Group, then class:
[ -8  -7   1   4  10   2  -3   3   3  -2   4   6  -3   3   0  -3   6   6
  -4  -1  -8   2  -7   1  -5  10   2  -9   3 -10   2   3  -2   3  -3]
X/Q
[ -7   3  14  35  -9   5  -4  -5  -3  13  -7   3  -3  -2   3  19  -4   4
   1  12  16   8 -14  12   1  -1  -2  -9  13 -13   1  -3   7  10  -9]
N/E
[  5  -7   1  31 -22  -8  -4  -4  -9  -6  -5  14  17  -3 -12  15   8   6
  -2   2  12   0 -19   2  -7   1   0 -14  20  -4   1   1 -15   8  -4]
J/F
[ -1   0  -2  22 -12  17  -8   2   0 -14  -4  -2  -8   2   6   2   7   5
   4  20  39  -3  -7  15  11  -6  -1 -18   7  13  -2   6   7   9   3]
N/S
[ -2  -5   2   9  -5  -2  -5  10   7  -4  -2  17  -4   3   5   4   2   0
   4  13   5  -4  -3   8  -2   9   3 -15   9   1  -2   5  -5   0   2]
J/U
[ -3   4  -5  39  -8   7  -7   3   5   4   0   7   0  17   0   7  -8  -6
   6   6  21  -2 -15   9  -2   0  -7  -7  10   2  -2   0   7   2  -6]
N/R
[-12   4   6 -13  -6  -1  -3  -3   7  -3   1   0  -8  -5  11   7   3   3
  -5  14  -6 -18  -1  -1   4   6   4 -19   4   8   9   4  -6   6  -1]
J/U
[  5   0   1  15 -19  -9   4  -5  -2   1  -1   2  -4  -2   3   5   3   1
  -8  16  13  -7 -20   0   1  15  -8 -15   0  18   2   1  -7  -2   5]
J/P
[ -3  12   0  46 -25  -5   3   0  -3  20  -9   4   0   1   4  38  -1  -1
   1   8   4  -2 -10  14   2  -8  -3 -13   5 -14   4   3  -9   4   2]
N/E
[  2   4  -3  18 -28  -2  -3   5  -7 -17   3   1  -4   2   4   3  12   3
  -1  12  20   1 -10  -5  -5   2  -3 -18   7   5  -3  -4 -10  10   5]
J/P
[  5  -1   1  38 -19   2  -1  -4  -5   3  -2  -1  -8   1   5  17   0   2
   1  13  22   7  -9  11   5  -2  -3  -5   4   5   3  11  -3   5   5]
N/S
[ -5  -1  19  16  -1   0   1  -5   3   3   0  -3 -10  -6  -1   4   0  -3
   1  -2  16   0  -8 -17 -14   3 -18 -18  19   3  -8  -9   0   4  -8]
J/U
[-18  -1   4   7  -1   1   0   6   1   4  -8   3   4   2   5   3  -4  12
  -5   0 -32  -5 -11   7  -1   7   4 -18   8 -17   3   0  -6   3  -6]
X/Q

Group, then class:
[  0  -4  -1  -9  -4  -4   4   6  -6   2  -2   1   1  12  -6   0   0  -1
 -27   2  -3  -2   1   3   2  -3   8  -5  -5   0  -7  16   5  -7   0]
sg/M
[ -7  35   2   2 -15  -1  -3   5  -1  -3   0   1  -5   4   0   1  -3  -3
  -3   1   4   5  -2  -5   7  -7  -3  24   0   6   2  15  12   5   2]
Fq/B
[ -6  29   2   4 -15  -1 -11   5   4  -6  -1   2   2  11   3   1   5   0
  -2   6   2   2   1   1   0  -3  -2  24   1   9  -1  12   6   3   0]
Fq/B
[ -3  28  -3   1 -12  -3  -8   6   6  -4   0   2   1   9   4   1   2  -4
   2   5  -2   3  -1  -3   1  -7   2  25  -1  11   1  22   6   8   3]
Fq/B
[ -3  10  -1   1  -7  -2   1   4  -5   1  -7   5   4  21   1   8   1  -1
 -16   3   1   1   0   1   2   0  -1  14  -1  -4   4   5   7   5  -1]
Fq/W
[  1   1  -2   5  -9   0  12   8   2  -1 -13  -3  -1  19  -2   1  -6  -1
 -25   3 -15   0   3  -3   0   3  -1  14   6   9  -3  22   7   3   3]
ql/K
[ 2 35 -3  0 -5  0 -3  1  4 -2  1  6  2 10  4  0  3 -3  7  3 -1 -3  5  1
  3 -1 -5 14 -3  4  5  8  0  2 -2]
Fq/B
[  6  -8  -3   9  -8   1  12   9  -1   0 -12  -5   0  19  -1   2  -2  -3
 -28   2  -8  -2   3  -3  -1   0  -3  18   7   4   0  16  10   0   2]
ql/K
[  2 -12  -1   2   1  -2   7   3  -1  -1  -8   3  -1   9   5   0  -5  -4
 -14   2  -4   0  -4  -4  -3   3   3   2   4  -1  -2  12   8  -1   4]
ql/K
[  1  55   0  -4   0   2   2  10  -9   5  -8  -3   3  13  -2  -1  -2  -3
 -23  -1   4  -1  -2  -1   2  -1  -2   6   3   2  -2  19   8   3  -1]
sg/V
[  2  16   3   9  -7  -3  11   9   0  -2  -4  -4   1   0  -1   3   1  -3
 -15   1  -8  -4   0  -8   3   5  -1  18   3  -2   2   6   9   3   7]
ql/D
[-1 40 -1  0 -8 -3  1  4 -8  2 -2  6 -1 10 -2  0 -4 -3 -9  2  9  0 -1 -3
  6  3 -3 16 -1 -2  2  4  9  4  1]
Fq/W
[  1  56   2   6   3   1   2   9  11  -2  -2   2   2   5   1   2   2   0
   7   1  -6  -6   1  -7   8   6  -2  11  -2   1  -1 -13  11   3   1]
tz/H
[  1  17  -2  -5   1   3  10   7  -1   1  -6  -3   2  18   3   2   0  -7
 -25   3  -9  -1   2  -2   2   1  -3  15   7  -1  -2   8  13   3   5]
sg/V
[  1   5   2   1  -3   1   3   2   7  -2  -6   4  -1   6   1  -3  -3  -5
 -13   0  -6  -5   2  -4  -4   5   4   4   3   2  -7   7   4  -1   5]
ql/K
[-7 41  3  5  3 -5  9 11  4 -3 -3  1 -1 -2  3  1 -8  3  3 -3 -1 -5 -1 -3
 -6 10  1 -7 -3 -9 -2 -4  2  1 -1]
tz/H
[ -4  47   0   1 -16   1  -6   5 -12  -3   0   7   1  25  -1   3   8  -2
 -16   5   8   1  -1  -7   4  -4  -1  24  -1   2   3   8   8   8  -2]
Fq/W
[  1  56   2   3  -2  -2   0  12   7  -2  -6   7   0  19   6   2  -9  10
 -12  -2  -7   0   3  -2   5   6   1  13   3   1   7   6  14   7   2]
tz/H
[  3  -5   2  -3   2   3   9   3  -5  -1  -5  -1  -1  16  -3   4  -2  -2
 -33   1  -4  -8  -6  -3   0   0   1   2   7  -6  -2   5   7   2   2]
sg/V
[-3 33 -4  2 -8  1 -3  1 -9 -1 -1  5 -3 16  1  3  2  1 -9  4  9  4  1  1
  1 -2 -1 11  1  3  9  4  5  4  0]
Fq/W
[-2 33  6  2  1 -5  2  8 16 -1  0  1  0  8 11  2 -2  0 -3  4 -9  0  2 -8
  9  4  3 11 -1  1 -2  0 14  6  3]
tz/H
[ -8  -7   0   4  -7   2   8   9   0  -6 -12   2   1  12  -1   1  -3  -1
 -18   4  -8  -2  -1  -8  -2   6   2  10   0   1  -8   6   7   0   2]
ql/D
[  2 -27  -2   3 -12  -3   7   6  -2  -4  -4  -1  -1   1  -4  -2   0  -1
 -11   3  -6  -1   1  -5   1   3   2   3  -2   2  -3   8   3   2   3]
ql/K
[  2 -27   2   1  -4  -1   9   5  -2  -1  -8   0  -1   5  -7   1  -1  -1
 -19   2  -2  -3   1  -4  -5   4   2  -1   1  -3  -4   9   4  -3   4]
ql/K
[  3  -8  -1   4  -2  -1  12   6   4   3 -10  -1  -3   2   3  -1   0  -5
 -15  -1 -10   0   1  -3  -4   0   0   8   8   1  -2  13   7  -1   5]
ql/K
[ -2 -56  -2  -4   2   3   8  -3  14  -4  -3   0   1   9  -2   0   2   1
 -17   3  -8 -13  -5   3 -10   7   6 -13  -4   0 -11  -8   0  -9   1]
ql/D
[ -3  -2   0   0 -11  -3  -5   3   6   0   3   2   2  11   2   0   2  -5
   4   2  -3   5   1   1   7  -3   0  25   1   5   5   3  10   8  -1]
Fq/B

Group, then class:
[  1  -2   3   1   4 -10   2  -3   0  -6  -7  10   4  -1   6  -1  -7   0
  -4  -2   3 -12   9  -2  -7   0  -1  -2   2   8  -2  18  -6   3  -1]
sq/<67>
[ 0  0  7 -8 -2 22  2 -2  1 -5  1 -7  3 -2  5 -4 -4 -2 -1  1  2 -2 -7  1
  3  4  0  6  3  0 -8 -3 -2 -4 -6]
Md/<73>
[-2 -1  2 -7 -4 16  1 -3  0 -4  0 -6 -3 -6  0 -6 -9  1  3  1  2 -8 -3  2
  3  2  1  7  9  3 -7  6 -5 -6 -3]
Md/<49>
[-1 -4  5 -1  3  9  4  1  1 -2 -6 12  1 -2  4 -3 -7 -1 -3 -1  3 -9  3  1
 -2 -1 -2 -4  2  4  4 11 -2 -3 -2]
sq/<64>
[ -4  -2   2   0   6   2   0   2   2  -4  -8   8   3  -7   2  -6 -14   2
  -2  -2   1 -12  10   2  -6   6  -3   0  11   9   0  19  -2   1   2]
sq/<62>
[-6 -4  9 -6 -1 20  3 -1 -2 -1 -1 -7  1 -3  8 -3 18  5  5  7 -5 -1 -6  5
  3  0  2  3 10  9 -2 -8 -3 -9 -1]
Md/<56>
[ -4   0   2  -3   0  19   5  -3   3  -4  10  -3   1  -1  -3  -4  -6  -2
   4   0  -3   2 -10   1   6   5   1   6   0  -1 -14 -10  -1  -4  -2]
Md/<56>
[ -5  -2   1  -3  -1   0  -1  -2   4  -5  -4   4   3   1   9   1  -8   5
  -3  -3  -1 -10   7   0  -2  -3  -2  -2   1   5  -4  13  -4   2   5]
sq/<67>
[  6  -4  -3  -2   0   2   3   0  10  -9   5  -7  -1   3  11   1   8  -6
   3  -1   4  -8   1  -1  -4  -1  -3   0  -6  -3 -11   9   0   6   0]
ls/<53>
[ -1  -2   1   1  -1   9  -2  -8   4  -4  -7   4   0  -3   5  -5  -7   6
  -3  -2   7 -17   8   2   2  -3  -1   1   9   8  -4  19  -2   3  -1]
sq/<62>
[ 0 -4  1  0  2 10 -1 -1 10 -4 -1 -2 -1  0  0 -5 -4 -1 -5  0  5 -7  0  0
 -2  1 -1  3  0  7  2 10 -1  0 -2]
sq/<64>
[ -5   2   7  -6  -2   9  -4  -1  -3  -1   8  -5  -4   0   3  -3  -1   2
   7   0  -2   7  -8   6   6   2  -1  13   7   4 -12  -8  -4   5  -4]
Md/<56>
[  3  -6  -5  -3   2  -5  -1   1   7  -3  13  -1  -4   5   0   3  17  -8
  -4   4   5  -6   0  -5  -1   2   0  -1  -6  -2 -15   9  -1   8  -1]
ls/<53>
[  8  -3  -6  -1   1  -4  -4  20   5  -7   4   1   2   2   4   0  12  -1
  -6   0   3  -8   5  -2   1  -2   2  -2 -12  -2 -10   9  -2   6   6]
ls/<53>
[ -3  -2   4   0   0   4   3  -3   8  -3  -9   8  -1  -6  -5  -9 -21   8
  -5   0   3 -13   4   4   2  -4   1  -1   7   7   4  16  -2   2   4]
sq/<62>
